grid =
[[ 0.27 -1.55  0.16 -1.22 -0.48 -2.17 -0.94  1.11 -0.71 -0.45 -1.78 -2.29
  -0.64 -2.05]
 [-0.15 -1.20 -0.40 -0.81 -0.55 -1.15 -0.62  0.58 -0.84 -0.46 -0.82 -1.24
  -0.40 -1.04]
 [ 0.06 -0.77  0.26 -0.89 -0.34 -1.59 -0.80  0.10 -0.23 -0.41 -1.56 -1.62
  -0.72 -1.60]
 [ 0.26 -2.03 -0.17 -1.31 -0.63 -2.17 -0.90  1.69 -1.16 -0.48 -1.53 -2.36
  -0.46 -1.97]
 [ 0.17 -0.55  0.60 -0.93 -0.23 -1.84 -0.90 -0.13  0.08 -0.38 -1.95 -1.83
  -0.89 -1.90]
 [ 0.05 -0.61  0.34 -0.85 -0.30 -1.57 -0.81 -0.09 -0.09 -0.40 -1.62 -1.58
  -0.77 -1.60]
 [ 0.05  0.06  0.77 -0.71 -0.10 -1.51 -0.84 -0.91  0.52 -0.35 -1.92 -1.43
  -1.01 -1.67]
 [ 0.08 -0.25  0.63 -0.80 -0.18 -1.61 -0.85 -0.52  0.26 -0.37 -1.85 -1.57
  -0.92 -1.71]
 [ 0.03 -2.09 -0.62 -1.15 -0.73 -1.66 -0.72  1.71 -1.45 -0.51 -0.92 -1.87
  -0.25 -1.42]
 [-0.45 -0.63 -0.58 -0.46 -0.50 -0.42 -0.41 -0.19 -0.63 -0.45 -0.31 -0.44
  -0.35 -0.38]
 [-0.30 -0.96 -0.52 -0.65 -0.53 -0.80 -0.51  0.25 -0.77 -0.46 -0.55 -0.86
  -0.36 -0.71]
 [ 0.07 -2.02 -0.52 -1.16 -0.70 -1.73 -0.75  1.64 -1.35 -0.50 -1.04 -1.92
  -0.30 -1.50]
 [-0.22 -1.05 -0.42 -0.73 -0.53 -0.99 -0.57  0.37 -0.76 -0.46 -0.73 -1.06
  -0.40 -0.90]
 [-0.07 -1.63 -0.52 -0.97 -0.64 -1.39 -0.66  1.12 -1.13 -0.49 -0.86 -1.53
  -0.33 -1.21]
 [-0.35 -0.66 -0.42 -0.54 -0.47 -0.64 -0.49 -0.14 -0.55 -0.44 -0.55 -0.67
  -0.42 -0.61]
 [ 0.05 -1.13  0.01 -0.96 -0.45 -1.61 -0.78  0.55 -0.57 -0.44 -1.38 -1.69
  -0.59 -1.54]]
What is the entry just right of the largest entry?
A: -1.45
What is the minimum?
A: -2.36
What is the maximum?
A: 1.71
The entry just right of the smallest entry is -0.46

Questions about the matrix below.
1) Which number is the entry just right of -167?
2) Which number is the 1st entry in reading order?
3) Which number is the third largest entry?
4) Which number is the entry just right of 369?
5) Which number is the maximum?
[[225, 470, 655, 632, -235, 80, 347, -207, -33, 32, 788, 370], [-102, 330, 133, 354, -328, -522, 585, -55, 631, 243, 367, 533], [310, 445, 711, 620, -126, 271, 230, -175, -194, -4, 785, 281], [32, 433, 407, 530, -358, -303, 528, -167, 356, 147, 625, 510], [81, 450, 485, 569, -338, -218, 486, -190, 253, 116, 683, 485], [178, 471, 609, 624, -282, -19, 396, -208, 56, 53, 763, 417], [-59, 368, 228, 419, -351, -459, 576, -102, 543, 208, 463, 536], [265, 465, 692, 629, -180, 184, 291, -193, -117, 10, 794, 327], [-16, 402, 321, 482, -356, -392, 556, -136, 450, 178, 550, 528], [124, 468, 556, 605, -312, -123, 449, -206, 155, 83, 734, 454], [341, 429, 723, 596, -69, 369, 178, -148, -266, -21, 761, 232]]
1) 356
2) 225
3) 785
4) 178
5) 794

X = [[668, 440, 710, 783, 772, 664, 485, 658], [196, 500, 715, 630, 510, 482, 741, 518], [510, 706, 482, 596, 517, 595, 622, 647], [474, 615, 524, 676, 712, 750, 683, 416], [516, 853, 607, 856, 363, 472, 715, 671], [624, 529, 632, 758, 742, 734, 601, 565], [414, 411, 529, 428, 713, 478, 477, 723], [450, 648, 289, 657, 662, 892, 528, 353], [580, 418, 226, 477, 522, 558, 491, 631], [465, 643, 498, 538, 441, 806, 375, 320], [705, 452, 710, 773, 698, 575, 529, 736], [530, 463, 301, 479, 347, 513, 612, 496], [593, 434, 437, 493, 513, 469, 502, 824], [486, 565, 589, 504, 644, 482, 657, 641]]
Give the entry just right of 713.
A: 478
Give the minimum.
A: 196
The entry just right of the largest entry is 528
The entry just right of 615 is 524
The entry just left of 411 is 414
The entry just right of 517 is 595
Give the entry just left of the largest entry.
A: 662
Give the entry just right of 593.
A: 434

arr = [ 23  10   7  12 -17  30 -27  15  30  13  -5   3  21  24]
Find the entry just right of 3.
21
Find the 1st entry.
23
Find the entry just right of -17.
30
Find the minimum.
-27
Find the entry just left of 3.
-5

Questions about the array below. Counting starts at 1.
1) Which number is the entry at row 3, column 1?
2) Which number is the entry at row 1, column 1?
3) Which number is the entry in row 1 and column 2?
4) Which number is the entry directly below the smallest entry?
5) Which number is the entry at row 1, column 3?
6) Which number is the bottom-right entry?
7) Which number is the top-right entry?
8) Which number is the entry just left of 3?
7, 5, 13, -24, 29, -39
10, 18, -31, 11, -17, 10
-14, 14, -6, -1, 61, -18
-1, -13, 5, -5, 16, -26
2, 0, 11, -9, 67, 3
-11, -7, 15, 23, 33, 16
-3, -4, 9, 7, -5, 23
10, 11, 11, 11, -43, -6
-13, 12, -13, 29, 18, -43
-3, -25, -16, 23, -23, 37
1, -15, 8, 12, 13, -35
16, 1, 4, 4, 6, 0
12, -5, 4, 20, 48, -5
-12, 7, 12, 0, -89, 18
-14, 12, -2, -5, 60, -37
-20, -16, -46, -8, 62, 11
1) -14
2) 7
3) 5
4) 60
5) 13
6) 11
7) -39
8) 67
